Here is a tiny trained network, its code and every weight. The questions are about switching its units off for an input and a class, where a switched-off unit gives its printed mean instead of its output.

import numpy as np


def w(rows, s, z=0):
    codes = np.array(rows[::2]) - 128.0
    scale = np.full(codes.shape[1], s)
    scale[-1] = z or s
    return codes * scale


def f(y):
    return np.maximum(y, 0)


def log_softmax(a):
    a = a - a.max(-1, keepdims=True)
    return a - np.log(np.exp(a).sum(-1, keepdims=True))


def net(x, mask):
    res = np.array(x, float).reshape(1, 6) / 4 @ E
    y = f(res @ A[0][:, :-1].T + A[0][:, -1])
    res = res + np.where(mask, y, B[0][:, -1]) @ B[0][:, :-1]
    return log_softmax(res[-1] @ U[:, :-1].T + U[:, -1])


A, B = {}, {}
E = w([
[50,80,154,53,159,94,112,126,181,178,150],'x0',
[162,157,236,114,192,92,103,62,159,140,134],'x1',
[97,188,139,246,122,97,105,175,135,132,108],'x2',
[155,93,152,139,158,172,207,134,163,120,151],'x3',
[78,193,137,95,195,240,135,164,156,98,110],'x4',
[129,147,81,177,117,161,124,81,107,198,193],'x5',
],0.011)
A[0] = w([
[198,129,156,123,83,1,193,94,139,78,142,250],'neuron 0',
[167,116,130,134,166,238,188,206,182,114,172,195],'neuron 1',
[81,44,126,110,178,223,208,164,203,109,54,139],'neuron 2',
[94,63,187,212,178,83,121,106,156,215,204,204],'neuron 3',
[211,90,119,63,70,144,156,10,93,138,120,181],'neuron 4',
[143,140,92,191,108,40,110,93,80,192,118,39],'neuron 5',
[137,106,138,151,134,95,137,72,164,162,211,142],'neuron 6',
[179,213,154,130,170,146,107,186,88,93,106,153],'neuron 7',
[137,128,103,144,121,96,127,146,112,159,161,14],'neuron 8',
[172,119,209,111,146,58,48,76,164,112,82,158],'neuron 9',
[137,103,114,105,123,170,105,189,88,96,126,24],'neuron 10',
[101,102,103,107,125,72,114,151,141,167,130,151],'neuron 11',
[85,129,88,126,73,94,110,189,102,187,163,91],'neuron 12',
],0.0088,0.0023)
B[0] = w([
[84,6,94,77,198,101,104,122,125,102,53,222],'neuron 0',
[175,174,161,131,132,140,145,168,137,89,160,235],'neuron 1',
[113,126,151,164,134,89,123,170,176,74,121,246],'neuron 2',
[80,95,95,117,136,177,165,74,78,169,128,215],'neuron 3',
[139,95,73,108,121,144,160,143,92,170,101,228],'neuron 4',
[99,126,153,143,143,104,92,146,132,135,109,205],'neuron 5',
[156,112,165,130,105,166,150,118,64,157,75,189],'neuron 6',
[137,161,127,156,112,146,177,80,161,150,151,205],'neuron 7',
[123,123,155,90,127,124,95,156,126,102,142,153],'neuron 8',
[91,101,172,77,161,97,84,147,202,109,133,240],'neuron 9',
[107,91,98,109,145,113,115,96,121,126,129,163],'neuron 10',
[177,131,69,159,90,160,170,111,127,136,149,176],'neuron 11',
[149,143,127,175,118,133,155,150,157,110,158,191],'neuron 12',
],0.012)
U = w([
[194,181,174,154,101,209,177,141,148,98,158,241],'0',
[127,109,174,83,168,123,85,158,179,49,116,2],'1',
[149,95,117,101,139,186,156,93,9,175,94,147],'2',
],0.012,0.00095)

Each question gives the input, the list of numbers given to net, and the class t.
The units are the neurons (one row each of A and B). Each row of codes is followed by its name. A weight is (code - 128) times the scale printed after its matrix; where a second scale follows, it is the last column's (A, B and U).
mask holds one flag per neuron, in row order. A switched-off neuron (its flag False) gives its mean, the last column of its row in B, instead of its output. The means were averaged over made-up inputs and are rounded, as every weight is.
A unit's drop is (log p(t) with every unit on - log p(t) with that unit switched off) / (log p(t) with every unit on - log p(t) with every unit switched off).
The circuit of an input: a set's keep is (log p(t) with only the set's units on - log p(t) with every unit switched off) / (log p(t) with every unit on - log p(t) with every unit switched off). Starting from the 12 units with the biggest drops (on a tie, the unit counted first), units are removed one at a time, each time the one whose removal leaves the highest keep (on an exact tie, the one counted first), for as long as the keep stays at least 0.8.
units of the circuit, in order: the units of the circuit, biggest drop first
top k neurons: the k neurons with the biggest drops, biggest first
drop of u: that unit's drop, to one decimal
input [2,-8,7,-7,-2,5], class 0: units of the circuit, in order : (neuron 12)
input [-6,-6,-4,2,1,5], class 0: top 4 neurons : (neuron 0; neuron 1; neuron 3; neuron 6)
input [-6,-5,-2,-5,1,-3], class 0: top 4 neurons : (neuron 0; neuron 3; neuron 4; neuron 6)
input [-1,-5,-3,6,5,2], class 0: top 2 neurons : (neuron 0; neuron 1)
input [6,8,8,6,7,6], class 0: top 4 neurons : (neuron 1; neuron 0; neuron 4; neuron 2)
input [4,-8,-7,3,1,2], class 0: units of the circuit, in order : (neuron 0; neuron 1)
input [8,2,3,-6,1,2], class 2: top 2 neurons : (neuron 3; neuron 2)
input [-8,6,-5,-1,5,-3], class 0: top 2 neurons : (neuron 7; neuron 0)
input [-1,4,5,-4,1,5], class 2: top 3 neurons : (neuron 3; neuron 2; neuron 1)
input [-4,0,-6,-4,3,-3], class 2: top 2 neurons : (neuron 9; neuron 4)
input [-1,7,4,8,-6,-2], class 2: top 2 neurons : (neuron 3; neuron 6)
input [-1,1,-3,-1,8,-4], class 0: top 4 neurons : (neuron 0; neuron 9; neuron 7; neuron 1)
input [-6,8,1,3,4,0], class 0: top 2 neurons : (neuron 7; neuron 0)
input [4,2,-5,-8,2,3], class 2: units of the circuit, in order : (neuron 2)
input [1,7,0,2,2,4], class 2: drop of neuron 3 : 0.1
input [-7,4,3,4,-4,8], class 2: drop of neuron 4 : 0.0
input [-6,1,-5,-3,5,-3], class 0: drop of neuron 0 : 0.1
